Below are the code and all the weights of a small trained network. Each question names an input and a target symbol and asks about switching units off, where a switched-off unit gives its printed mean instead of its output.

import numpy as np


def w(rows, s, z=0):
    codes = np.array(rows[::2]) - 128.0
    scale = np.full(codes.shape[1], s)
    scale[-1] = z or s
    return codes * scale


def norm(h):
    return h / np.sqrt((h * h).mean(-1, keepdims=True) + 1e-5)


def f(y):
    return np.maximum(y, 0)


def softmax(a):
    e = np.exp(a - a.max(-1, keepdims=True))
    return e / e.sum(-1, keepdims=True)


def log_softmax(a):
    a = a - a.max(-1, keepdims=True)
    return a - np.log(np.exp(a).sum(-1, keepdims=True))


def net(x, mask):
    ids = ['ΓΘΛαβδεζημξπστ'.index(c) for c in x.split()]
    T = len(ids)
    res = E[ids] + P[:T]
    u = 0
    for l in range(2):
        q, k, v = (norm(res) @ M[l].T for M in (Q, K, V))
        z = softmax(np.where(np.tri(T) > 0, q @ k.T / 3**0.5, -1e9)) @ v
        res = res + np.where(mask[u], z, O[l][:, -1]) @ O[l][:, :-1]
        u += 1
        y = f(norm(res) @ A[l][:, :-1].T + A[l][:, -1])
        res = res + np.where(mask[u : u + 4], y, B[l][:, -1]) @ B[l][:, :-1]
        u += 4
    return log_softmax(norm(res)[-1] @ U[:, :-1].T + U[:, -1])


Q, K, V, O, A, B = {}, {}, {}, {}, {}, {}
E = w([
[171,152,122,182,53,145,149,120],'Γ',
[115,196,83,63,50,170,149,50],'Θ',
[124,131,143,156,46,125,58,26],'Λ',
[29,171,159,205,137,77,155,92],'α',
[103,149,150,109,7,102,169,72],'β',
[112,209,132,120,35,174,172,173],'δ',
[171,207,107,111,62,213,119,167],'ε',
[154,186,152,160,148,169,159,66],'ζ',
[129,214,218,137,49,75,221,125],'η',
[108,191,134,141,97,231,63,146],'μ',
[87,249,148,34,168,240,113,67],'ξ',
[96,87,155,34,152,3,109,96],'π',
[169,120,187,89,186,179,106,1],'σ',
[28,186,120,54,89,102,58,195],'τ',
],0.0072)
P = w([
[97,163,42,122,35,189,116,113],'0',
[77,251,84,163,146,64,123,84],'1',
[129,251,106,144,151,61,108,92],'2',
[143,254,88,131,160,106,133,105],'3',
[94,138,108,109,94,146,129,89],'4',
[64,118,155,121,71,160,130,65],'5',
[96,142,194,150,182,155,134,99],'6',
[191,156,210,147,189,110,104,147],'7',
[162,158,232,150,172,109,96,140],'8',
[171,132,240,115,117,127,91,90],'9',
[126,99,246,146,104,158,113,64],'10',
],0.0049)
Q[0] = w([
[125,38,50,104,179,92,133,220],'0.h0',
[162,191,155,230,167,64,3,154],'0.h0',
[185,241,153,44,169,60,133,152],'0.h0',
],0.0052)
K[0] = w([
[102,199,2,173,110,120,182,26],'0.h0',
[101,74,158,45,107,203,201,142],'0.h0',
[70,13,94,181,156,177,128,158],'0.h0',
],0.0066)
V[0] = w([
[22,161,160,178,94,56,43,147],'0.h0',
[111,69,46,26,188,152,36,163],'0.h0',
[149,48,95,253,116,186,56,107],'0.h0',
],0.012)
O[0] = w([
[138,108,190,232,103,70,108,214,254],'0.h0',
[55,4,64,106,178,170,86,161,71],'0.h0',
[105,110,76,254,82,194,157,72,71],'0.h0',
],0.0084,0.012)
A[0] = w([
[211,117,134,89,205,90,138,185,105],'0.n0',
[91,111,71,95,177,150,125,115,102],'0.n1',
[112,159,165,190,63,89,146,164,104],'0.n2',
[110,106,160,135,134,58,254,100,1],'0.n3',
],0.012,0.0018)
B[0] = w([
[48,77,132,125,82,72,46,40,174],'0.n0',
[7,109,112,193,93,54,171,110,131],'0.n1',
[78,121,156,122,185,205,53,130,250],'0.n2',
[254,77,156,93,72,157,80,111,149],'0.n3',
],0.007,0.017)
Q[1] = w([
[155,85,96,149,135,200,192,170],'1.h0',
[156,59,102,89,125,221,253,95],'1.h0',
[35,178,190,179,97,130,45,61],'1.h0',
],0.012)
K[1] = w([
[147,169,177,83,163,81,49,132],'1.h0',
[126,165,160,157,182,80,8,102],'1.h0',
[113,84,93,109,62,128,188,170],'1.h0',
],0.013)
V[1] = w([
[160,164,101,71,129,161,159,192],'1.h0',
[112,129,77,101,78,168,101,116],'1.h0',
[126,144,143,132,172,107,158,6],'1.h0',
],0.02)
O[1] = w([
[83,199,112,165,255,113,208,112,1],'1.h0',
[109,142,162,51,139,214,201,183,222],'1.h0',
[25,65,208,142,18,114,103,30,61],'1.h0',
],0.0085,0.0084)
A[1] = w([
[180,105,155,166,113,118,49,90,253],'1.n0',
[250,122,14,179,116,45,72,174,38],'1.n1',
[201,73,131,68,191,167,117,186,140],'1.n2',
[92,117,184,68,146,137,25,120,154],'1.n3',
],0.014,0.0017)
B[1] = w([
[166,136,48,109,203,164,131,119,225],'1.n0',
[81,112,214,210,20,151,244,132,197],'1.n1',
[163,90,150,55,158,83,117,14,207],'1.n2',
[118,115,102,166,210,125,176,163,253],'1.n3',
],0.011,0.016)
U = w([
[94,151,161,174,122,161,125,27,61],'Γ',
[87,177,111,42,162,176,220,146,60],'Θ',
[154,129,158,185,158,251,109,146,223],'Λ',
[211,175,219,144,48,71,165,189,186],'α',
[134,212,107,199,154,53,56,77,101],'β',
[142,223,72,124,167,166,176,166,70],'δ',
[154,120,83,17,169,169,205,12,209],'ε',
[81,141,182,112,62,148,99,76,119],'ζ',
[135,247,140,105,124,47,82,143,182],'η',
[199,85,90,101,108,193,40,173,133],'μ',
[65,145,110,87,132,125,192,155,2],'ξ',
[84,46,157,128,194,83,157,254,143],'π',
[136,94,96,230,65,176,140,89,206],'σ',
[143,18,151,130,173,41,181,150,78],'τ',
],0.0057,0.002)

Each question gives the input, a string of symbols that net reads in full, and the target symbol t.
The units are the heads (3 rows each of Q, K, V and O) and the neurons (one row each of A and B). Each row of codes is followed by its name. A weight is (code - 128) times the scale printed after its matrix; where a second scale follows, it is the last column's (O, A, B and U).
mask holds one flag per unit, layer by layer, with each layer's heads first. A switched-off unit (its flag False) gives its mean, the last column of its rows in O or B, instead of its output. The means were averaged over made-up inputs and are rounded, as every weight is.
A unit's drop is (log p(t) with every unit on - log p(t) with that unit switched off) / (log p(t) with every unit on - log p(t) with every unit switched off).
The circuit of an input: a set's keep is (log p(t) with only the set's units on - log p(t) with every unit switched off) / (log p(t) with every unit on - log p(t) with every unit switched off). Starting from all 10 units, units are removed one at a time, each time the one whose removal leaves the highest keep (on an exact tie, the one counted first), for as long as the keep stays at least 0.8.
units of the circuit, in order: the units of the circuit, biggest drop first
unit that matters most: the unit with the biggest drop
top k neurons: the k neurons with the biggest drops, biggest first
k most important neurons of layer l: the k neurons of layer l with the biggest drops, biggest first
input Λ η δ δ α τ μ μ ε Λ η, target μ: unit that matters most : 0.h0
input Λ Λ τ σ Γ, target μ: units of the circuit, in order : [0.h0, 1.h0, 1.n1]
input τ η δ Λ ε Λ η Λ Λ τ, target α: units of the circuit, in order : [1.h0, 1.n1, 0.h0, 1.n3]
input μ Θ Λ ε Λ Λ, target ε: units of the circuit, in order : [1.h0, 1.n2, 0.h0, 0.n0]
input Λ Λ μ α Λ π, target μ: 2 most important neurons of layer 1 : [1.n1, 1.n0]
input Λ τ Θ η Λ ζ, target μ: units of the circuit, in order : [0.h0, 1.h0, 1.n1]
input τ Λ Λ μ η η ε, target α: units of the circuit, in order : [1.h0, 0.h0, 1.n1, 1.n3]
input Λ τ σ η ε Λ ξ σ ξ ε, target μ: units of the circuit, in order : [0.h0, 1.h0]
input η Λ ξ, target β: units of the circuit, in order : [0.h0, 1.h0]
input ξ τ τ Λ π τ τ Λ δ β, target π: units of the circuit, in order : [0.h0, 1.n3]
input Λ η Λ τ β Γ Γ, target μ: top 3 neurons : [1.n1, 1.n0, 0.n2]
input τ τ Λ Γ α, target α: top 2 neurons : [1.n1, 1.n3]
input Λ Λ Λ Λ μ Λ α σ η μ β, target μ: units of the circuit, in order : [0.h0, 1.h0, 1.n1, 1.n0]
input Λ Λ β, target μ: units of the circuit, in order : [1.h0]
input τ η π σ μ, target α: top 4 neurons : [1.n1, 0.n2, 1.n0, 1.n3]
input τ Λ Λ δ, target α: units of the circuit, in order : [1.h0, 1.n1, 1.n3]
input Λ Λ η ξ ξ Λ μ Λ Λ μ π, target μ: top 2 neurons : [1.n1, 0.n3]
input Λ τ τ Λ, target π: top 4 neurons : [1.n3, 0.n0, 0.n3, 1.n2]
input τ α σ μ η τ ε ε Λ, target α: top 2 neurons : [1.n1, 1.n3]
input τ Λ σ Λ μ τ, target α: 2 most important neurons of layer 1 : [1.n1, 1.n0]
input π μ Γ σ Γ, target ε: 2 most important neurons of layer 0 : [0.n0, 0.n2]
